[[130 101 110 137]
 [127 155 146 120]
 [140 116 111 102]
 [135 101 114 140]
 [138 101 115 142]
 [126 148 105 113]
 [150 115 117 108]
 [146 122 157 113]
 [112 140 142 151]]
->
[[112 140 142 151]
 [126 148 105 113]
 [127 155 146 120]
 [130 101 110 137]
 [135 101 114 140]
 [138 101 115 142]
 [140 116 111 102]
 [146 122 157 113]
 [150 115 117 108]]

[[132 130 135 132 126 120 117 129 122 130 120 127 132 132 143 132]
 [126 137 122 136 136 132 130 128 139 132 130 146 125 146 130 121]
 [127 118 122 134 138 127 132 128 146 127 143 140 124 133 131 117]
 [138 131 144 143 138 120 119 129 150 131 131 132 112 146 143 129]
 [136 101 138 138 137 121 132 129 146 124 147 125 126 128 144 133]
 [130 108 127 141 138 143 151 129 135 128 141 141 146 148 142 149]]
->
[[126 137 122 136 136 132 130 128 139 132 130 146 125 146 130 121]
 [127 118 122 134 138 127 132 128 146 127 143 140 124 133 131 117]
 [130 108 127 141 138 143 151 129 135 128 141 141 146 148 142 149]
 [132 130 135 132 126 120 117 129 122 130 120 127 132 132 143 132]
 [136 101 138 138 137 121 132 129 146 124 147 125 126 128 144 133]
 [138 131 144 143 138 120 119 129 150 131 131 132 112 146 143 129]]

[[130 148]
 [144 123]
 [123 129]
 [124 121]
 [131 146]
 [106 120]
 [119 125]
 [132 117]
 [111 139]
 [147 140]]
->
[[106 120]
 [111 139]
 [119 125]
 [123 129]
 [124 121]
 [130 148]
 [131 146]
 [132 117]
 [144 123]
 [147 140]]

[[140 141 120 133 108 105 138 132 137 138 135 105 130 136 109 122]
 [103 139 137 102 107 132 138 120 130 100 119 126 131 106 142 138]]
->
[[103 139 137 102 107 132 138 120 130 100 119 126 131 106 142 138]
 [140 141 120 133 108 105 138 132 137 138 135 105 130 136 109 122]]

[[151 125 157 150]
 [128 128 127 133]
 [125 122 134 127]
 [121 126 122 116]
 [133 131 134 130]
 [126 129 128 133]
 [127 125 107 132]
 [117 124 123 120]
 [124 125 148 126]
 [130 127 128 130]
 [122 126 125 129]]
->
[[117 124 123 120]
 [121 126 122 116]
 [122 126 125 129]
 [124 125 148 126]
 [125 122 134 127]
 [126 129 128 133]
 [127 125 107 132]
 [128 128 127 133]
 [130 127 128 130]
 [133 131 134 130]
 [151 125 157 150]]

[[116 134 125 126 120]
 [131 123 145 127 135]
 [142 132 158 128 126]
 [147 128 150 126 135]
 [129 122 127 135 129]
 [125 126 110 133 125]
 [106 126 114 139 113]
 [145 128 150 125 135]
 [120 126 136 137 120]]
->
[[106 126 114 139 113]
 [116 134 125 126 120]
 [120 126 136 137 120]
 [125 126 110 133 125]
 [129 122 127 135 129]
 [131 123 145 127 135]
 [142 132 158 128 126]
 [145 128 150 125 135]
 [147 128 150 126 135]]

[[127 123 128 130 139 135]
 [135 123 125 136 127 118]
 [117 121 128 123 101 139]
 [121 143 129 135 123 145]
 [132 129 124 127 134 131]
 [131 117 138 108 142 120]
 [126 118 131 119 117 129]
 [125 122 125 146 125 118]
 [133 125 129 132 134 125]
 [114 117 130 127 124 124]
 [130 134 128 153 109 125]]
->
[[114 117 130 127 124 124]
 [117 121 128 123 101 139]
 [121 143 129 135 123 145]
 [125 122 125 146 125 118]
 [126 118 131 119 117 129]
 [127 123 128 130 139 135]
 [130 134 128 153 109 125]
 [131 117 138 108 142 120]
 [132 129 124 127 134 131]
 [133 125 129 132 134 125]
 [135 123 125 136 127 118]]

[[128 118]
 [130 151]
 [125 133]]
->
[[125 133]
 [128 118]
 [130 151]]

[[138 108 123 151 135 137 123 128 129 116 119 101 122 132]
 [131 110 114 134 121 126 124 120 122 110 124 103 117 124]]
->
[[131 110 114 134 121 126 124 120 122 110 124 103 117 124]
 [138 108 123 151 135 137 123 128 129 116 119 101 122 132]]
---
[[124 116 121 139 127 140 133 107 129 137 121 115 135]
 [123 111 117 144 138 143 125 105 133 151 115 116 136]
 [127 123 124 133 127 133 130 118 128 130 125 121 130]]
->
[[123 111 117 144 138 143 125 105 133 151 115 116 136]
 [124 116 121 139 127 140 133 107 129 137 121 115 135]
 [127 123 124 133 127 133 130 118 128 130 125 121 130]]

[[120 129 129 117 113 123 109 136]
 [133 143 132 116 120 135 109 143]
 [132 114 126 138 117 149 128 120]
 [109 126 125 121 149 133 109 148]
 [132 130 133 118 123 141 127 126]
 [143 112 140 134 130 107 137 136]
 [115 118 139 127 107 134 132 138]
 [128 126 143 108 114 113 137 131]
 [113 107 144 128 130 129 124 115]]
->
[[109 126 125 121 149 133 109 148]
 [132 114 126 138 117 149 128 120]
 [120 129 129 117 113 123 109 136]
 [133 143 132 116 120 135 109 143]
 [132 130 133 118 123 141 127 126]
 [115 118 139 127 107 134 132 138]
 [143 112 140 134 130 107 137 136]
 [128 126 143 108 114 113 137 131]
 [113 107 144 128 130 129 124 115]]

[[107 107 151 112 108 104 108 137 119]
 [123 124 133 125 113 124 131 114 137]
 [132 133 147 137  98 131 132 118 134]
 [146 149 120 148 129 145 138 144 133]
 [132 124 125 118 135 135 148 101 143]
 [124 127 123 129 136 126 126 133 124]
 [141 142 128 145 123 141 134 135 130]]
->
[[146 149 120 148 129 145 138 144 133]
 [124 127 123 129 136 126 126 133 124]
 [132 124 125 118 135 135 148 101 143]
 [141 142 128 145 123 141 134 135 130]
 [123 124 133 125 113 124 131 114 137]
 [132 133 147 137  98 131 132 118 134]
 [107 107 151 112 108 104 108 137 119]]

[[128 156 111 156 155 143 136 106 121 125 115 126 131]
 [131 111 132 110 120 124 122 146 135 121 138 114 131]
 [128 116 145 109 154 137 122 100 119 133 143 135 129]
 [131 145 104 142 116 121 135 137 135 121 100 141 127]
 [129 150 107 152 124 120 140 143 137 123 106 125 126]]
->
[[131 145 104 142 116 121 135 137 135 121 100 141 127]
 [129 150 107 152 124 120 140 143 137 123 106 125 126]
 [128 156 111 156 155 143 136 106 121 125 115 126 131]
 [131 111 132 110 120 124 122 146 135 121 138 114 131]
 [128 116 145 109 154 137 122 100 119 133 143 135 129]]

[[116 122 128 111 136 137 116 115 136]
 [131 122 155 124 119 128 135 126 119]
 [134 120 126 149 121 142 122 123 149]
 [132 130 125 124 129 132 132 129 127]]
->
[[132 130 125 124 129 132 132 129 127]
 [134 120 126 149 121 142 122 123 149]
 [116 122 128 111 136 137 116 115 136]
 [131 122 155 124 119 128 135 126 119]]

[[126 121 127 132 142 129 129 125 126 120 135 137]
 [133 133 134 133 124 147 129 131 129 120 126 141]
 [127 149 133 153 146 141 127 117 121 127 137 134]
 [134 132 121 137 142 120 135 131 125 109 130 140]]
->
[[134 132 121 137 142 120 135 131 125 109 130 140]
 [126 121 127 132 142 129 129 125 126 120 135 137]
 [127 149 133 153 146 141 127 117 121 127 137 134]
 [133 133 134 133 124 147 129 131 129 120 126 141]]

[[153 120 114 122 134 124 127 116 125 135 125 134 126 125]
 [140 126 132 117 130 117 126 144 125 129 148 134 134 121]
 [118 135 126 142 121 113 128 125 123 124 121 120 129 108]]
->
[[153 120 114 122 134 124 127 116 125 135 125 134 126 125]
 [118 135 126 142 121 113 128 125 123 124 121 120 129 108]
 [140 126 132 117 130 117 126 144 125 129 148 134 134 121]]

[[133 131 133 133 133 133 134 135 134 134 134 135 131]
 [137 108 127 123 112 123 124 124 134 135 127 129 105]]
->
[[137 108 127 123 112 123 124 124 134 135 127 129 105]
 [133 131 133 133 133 133 134 135 134 134 134 135 131]]

[[130 100 136 136 106 128]
 [122 130 104 127 130 110]
 [148 135 113 145 136 114]
 [134 109 131 146 120 119]
 [127 108 138 131 117 125]
 [118 127 118 128 124 114]]
->
[[122 130 104 127 130 110]
 [148 135 113 145 136 114]
 [118 127 118 128 124 114]
 [134 109 131 146 120 119]
 [130 100 136 136 106 128]
 [127 108 138 131 117 125]]
